Below are the code and all the weights of a small trained network. Each question names an input and a class and asks about switching units off, where a switched-off unit gives its printed mean instead of its output.

import numpy as np


def w(rows, s, z=0):
    codes = np.array(rows[::2]) - 128.0
    scale = np.full(codes.shape[1], s)
    scale[-1] = z or s
    return codes * scale


def f(y):
    return np.maximum(y, 0)


def log_softmax(a):
    a = a - a.max(-1, keepdims=True)
    return a - np.log(np.exp(a).sum(-1, keepdims=True))


def net(x, mask):
    res = np.array(x, float).reshape(1, 8) / 4 @ E
    y = f(res @ A[0][:, :-1].T + A[0][:, -1])
    res = res + np.where(mask, y, B[0][:, -1]) @ B[0][:, :-1]
    return log_softmax(res[-1] @ U[:, :-1].T + U[:, -1])


A, B = {}, {}
E = w([
[66,96,82,141,104],'x0',
[78,116,168,254,120],'x1',
[162,74,133,112,56],'x2',
[67,100,200,143,168],'x3',
[173,48,152,157,162],'x4',
[152,197,190,155,125],'x5',
[196,147,137,140,119],'x6',
[153,181,57,170,130],'x7',
],0.011)
A[0] = w([
[94,179,108,171,89,66],'n1',
[160,162,126,147,182,97],'n2',
[140,105,89,175,98,1],'n3',
[113,107,92,127,145,59],'n4',
[105,114,125,209,105,250],'n5',
[220,155,58,83,111,242],'n6',
[160,161,225,167,166,72],'n7',
[65,178,121,188,99,210],'n8',
[49,62,151,101,173,126],'n9',
[179,188,96,113,66,30],'n10',
[76,81,162,113,229,4],'n11',
[124,38,184,148,13,220],'n12',
[171,83,56,212,116,133],'n13',
[199,117,255,204,161,123],'n14',
[78,133,120,204,104,120],'n15',
],0.013,0.0061)
B[0] = w([
[107,118,149,125,223,171],'n1',
[86,110,179,192,118,166],'n2',
[110,144,43,164,128,145],'n3',
[110,135,119,156,150,140],'n4',
[42,134,170,99,109,215],'n5',
[136,133,49,84,38,254],'n6',
[79,131,209,238,101,201],'n7',
[86,176,115,54,159,214],'n8',
[192,117,148,57,212,197],'n9',
[161,88,100,32,156,188],'n10',
[223,179,107,67,200,180],'n11',
[80,76,173,98,61,220],'n12',
[109,102,1,172,80,191],'n13',
[84,146,147,158,62,245],'n14',
[49,147,134,103,151,194],'n15',
],0.0094,0.016)
U = w([
[62,165,236,188,78,165],'0',
[169,129,147,216,154,13],'1',
[185,90,254,146,183,101],'2',
[49,87,142,71,107,167],'3',
[49,162,141,148,217,109],'4',
[167,99,150,208,158,2],'5',
[201,161,112,46,137,205],'6',
[161,128,67,196,46,110],'7',
],0.0093,0.0085)

Each question gives the input, the list of numbers given to net, and the class t.
The units are the neurons (one row each of A and B). Each row of codes is followed by its name. A weight is (code - 128) times the scale printed after its matrix; where a second scale follows, it is the last column's (A, B and U).
mask holds one flag per neuron, in row order. A switched-off neuron (its flag False) gives its mean, the last column of its row in B, instead of its output. The means were averaged over made-up inputs and are rounded, as every weight is.
A unit's drop is (log p(t) with every unit on - log p(t) with that unit switched off) / (log p(t) with every unit on - log p(t) with every unit switched off).
The circuit of an input: a set's keep is (log p(t) with only the set's units on - log p(t) with every unit switched off) / (log p(t) with every unit on - log p(t) with every unit switched off). Starting from the 12 units with the biggest drops (on a tie, the unit counted first), units are removed one at a time, each time the one whose removal leaves the highest keep (on an exact tie, the one counted first), for as long as the keep stays at least 0.8.
units of the circuit, in order: the units of the circuit, biggest drop first
top k neurons: the k neurons with the biggest drops, biggest first
drop of u: that unit's drop, to one decimal
input [3,2,4,-2,-6,7,6,4], class 6: top 2 neurons : (n10 n12)
input [-2,1,-1,7,-3,3,-4,1], class 4: units of the circuit, in order : (n12 n6)
input [-1,2,-5,0,-3,-7,-3,6], class 4: top 2 neurons : (n12 n6)
input [3,3,-5,7,7,-8,6,4], class 4: units of the circuit, in order : (n6 n11)
input [4,-6,6,4,7,-8,-3,-2], class 6: units of the circuit, in order : (n9 n11)
input [6,0,3,-8,7,-7,-2,-1], class 7: units of the circuit, in order : (n13)
input [-4,1,-6,-6,6,6,4,2], class 0: top 2 neurons : (n7 n2)
input [3,-4,-1,-4,7,4,-1,-1], class 7: units of the circuit, in order : (n9 n8 n5)
input [6,8,3,-3,-4,-2,3,6], class 4: top 3 neurons : (n1 n6 n3)
input [3,0,-1,3,-6,5,7,7], class 4: units of the circuit, in order : (n1 n12)
input [8,0,-7,0,5,-2,2,-5], class 4: top 3 neurons : (n6 n10 n4)
input [-7,-1,6,-8,-1,-7,-1,5], class 7: top 3 neurons : (n13 n6 n9)
input [-1,0,-2,8,7,-1,0,-7], class 2: top 2 neurons : (n9 n11)
input [-6,5,5,6,4,-4,-1,-3], class 0: units of the circuit, in order : (n14)
input [-5,0,5,-6,7,-7,4,-6], class 7: drop of n3 : 0.0
input [5,-2,-5,6,-6,7,-2,-4], class 4: drop of n6 : 0.1
input [2,-2,0,0,5,7,7,6], class 7: drop of n13 : 0.1
input [-5,7,-3,6,-2,-2,-5,6], class 4: drop of n8 : 0.2
